In the rows, 128 means zero.
Each row of numbers belongs to one of the elements below and depends on some of the facts about them. Some rows are named. Which element is each other row?

Facts:
η: is of sort; σ: belongs to class; Θ: refers to; ψ: points at
<100> (η b) (σ pluven) (ψ <85>)
<123> (η b) (σ stupos) (Θ <98>,<55>,<340>)
<139> (η b) (σ stupos) (Θ <72>) (ψ <281>)
<144> (η b) (σ mikebo) (Θ <98>,<100>) (ψ <85>,<281>)
<154> (η a) (σ stupos) (ψ <243>)
<169> (η b) (σ mikebo) (ψ <411>)
<190> (η a) (σ stupos)
<197> (η b) (σ vosen) (ψ <144>,<85>,<139>)
<205> (η a) (σ mikebo) (Θ <100>) (ψ <470>)
<212> (η a) (σ pluven)
<226> (η b) (σ vosen) (ψ <255>,<326>)
<229> (η b) (σ mikebo)
<243> (η b) (σ stupos)
<24> (η a) (σ vosen) (ψ <243>)
<250> (η a) (σ pluven)
<255> (η a) (σ pluven) (Θ <317>,<271>) (ψ <154>)
<271> (η b) (σ stupos) (ψ <454>)
<281> (η a) (σ vosen)
<317> (η b) (σ vosen) (ψ <462>)
<326> (η a) (σ mikebo) (Θ <212>) (ψ <24>,<98>)
<340> (η a) (σ mikebo) (ψ <438>)
<348> (η a) (σ stupos) (ψ <340>,<197>)
<351> (η b) (σ stupos) (Θ <271>) (ψ <271>)
<411> (η b) (σ mikebo) (Θ <72>,<70>,<250>)
<413> (η b) (σ vosen)
<425> (η a) (σ vosen)
<426> (η b) (σ pluven) (Θ <413>)
<438> (η a) (σ vosen) (ψ <229>)
<454> (η b) (σ vosen)
<462> (η a) (σ pluven)
<470> (η b) (σ pluven) (Θ <250>)
<55> (η a) (σ mikebo)
<70> (η b) (σ vosen)
<72> (η b) (σ mikebo)
<85> (η b) (σ mikebo)
<8> (η a) (σ vosen) (ψ <229>)
<95> (η a) (σ mikebo) (ψ <438>,<139>)
<98> (η b) (σ vosen) (ψ <212>,<70>)

Some rows with their names:
<470>: [ 95 140 145  67 119 138 152 184 111 124 130 115 149 158 146 121 189 156]
<462>: [111 121 118  50 138 126 131 147 133 126 140  81 119 163 167  64 157 136]
<95>: [ 89 109  91  60 122 142 100 160 140 124 156  86 133 161 149  55 145 155]
<281>: [ 71 119 118  55 138 130 105 143 153 113 134  78 116 162 166  70 152 142]
<144>: [ 60 133 138  69 103 148 117 197 132 129 140 129 156 163 127 103 179 162]
<197>: [ 61 134 135  77 113 142 115 178 132 113 124 111 150 151 148 128 181 174]
<348>: [ 97 123 109  61 136 156  96 156 119 118 155  76 131 146 171  71 127 160]
<340>: [ 88 112  99  64 124 138 110 158 144 120 152  87 124 159 146  51 146 142]
<425>: [ 89 109 107  66 131 136 108 134 150 112 140  80 123 141 168  77 149 149]
<426>: [ 98 138 136  65 110 140 144 184 113 127 131 116 155 151 150 122 188 170]
<169>: [ 77 125 120  75  95 151 118 192 125 125 141 127 162 150 129 113 177 172]
<411>: [ 71 129 136  77 105 146 133 193 128 121 134 127 149 159 124 101 182 150]
<154>: [117 111 109  69 126 149 106 139 124 127 162  86 136 121 167  83 133 133]
<229>: [ 72 134 118  92 113 149 139 196 114 107 128 118 142 155 119  91 183 158]

Name these rows:
A row may be one of the elements named above.
[101  97  98  69 112 135 114 144 148 131 162  99 136 141 146  70 152 130] : <326>
[109 122 116  66 135 150 108 147 121 118 156  79 128 138 164  70 133 139] : <190>
[101 136 136  64 113 141 144 189 112 128 132 116 154 151 150 124 188 162] : <426>
[105 123 115  65 138 152 109 148 121 116 155  78 125 142 165  69 134 139] : <190>
[ 98 139 146  85 111 156 134 174 108 119 142 121 157 126 146 129 170 141] : <243>
[ 79 147 146  75 120 162 118 191 102 113 138 114 154 147 142 119 166 167] : <139>
[ 89 137 131  81 110 164 115 186 101 119 144 114 161 130 147 125 159 177] : <351>
[ 58 134 146  66 107 145 122 197 131 127 139 127 153 165 121 103 179 152] : <85>
[ 74 122 120  78  96 152 120 193 125 126 142 129 160 150 127 111 175 176] : <169>
[127 109 120  58 135 126 142 137 137 131 147  86 122 147 167  78 161 118] : <212>
[ 75 128 124  80 100 149 126 190 128 126 138 127 157 150 126 106 181 159] : <72>
[ 89 142 140  51 111 142 125 191 114 137 142 122 161 160 155 126 181 183] : <100>
[ 97  99 104  70 122 130 110 125 153 121 148  88 132 128 167  89 150 144] : <24>
[ 92 108  74  85 134 139 106 138 135  99 132  66 123 138 166  68 148 173] : <8>
[ 83 119 135  91 103 141 131 161 132 111 130 119 159 127 143 138 188 159] : <98>
[ 80 123 141  91 110 137 140 165 130 114 123 120 146 131 143 132 191 148] : <70>
[ 71 127 122  82 104 148 117 175 126 116 130 117 156 140 152 132 179 184] : <317>
[119 112 111  75 124 153 111 138 125 124 162  90 136 127 166  84 134 137] : <154>
[ 92 109 103  66 119 137 108 150 150 129 155  89 129 155 145  56 150 141] : <55>
[ 87 117 119  88  95 144 119 165 133 125 140 121 166 120 151 145 184 179] : <226>
[ 66 132 139  83 115 139 132 169 129 111 121 113 143 145 144 124 186 158] : <454>
[117 118 111  49 133 132 125 145 132 130 147  81 124 156 169  73 155 146] : <250>
[ 84 114  95  69 135 136 105 140 140 105 134  73 123 148 168  71 150 158] : <438>
[ 95 111  74  82 132 140 105 137 131  98 133  66 124 136 167  72 148 176] : <8>
[ 56 136 145  67 109 145 125 199 133 124 140 128 151 169 122 100 178 150] : <85>
[ 93 111  74  83 134 139 109 139 131 100 134  67 122 137 170  70 148 176] : <8>
[103  99 102  70 113 135 116 142 149 134 162  99 132 142 148  69 149 132] : <326>
[ 77 146 147  76 122 158 120 193  98 116 138 116 150 145 143 119 165 165] : <139>
[132 107 104  57 125 132 124 138 137 140 154  86 137 143 174  85 158 142] : <255>
[ 72 127 131  83 109 143 121 171 130 113 127 116 153 141 147 132 183 170] : <413>

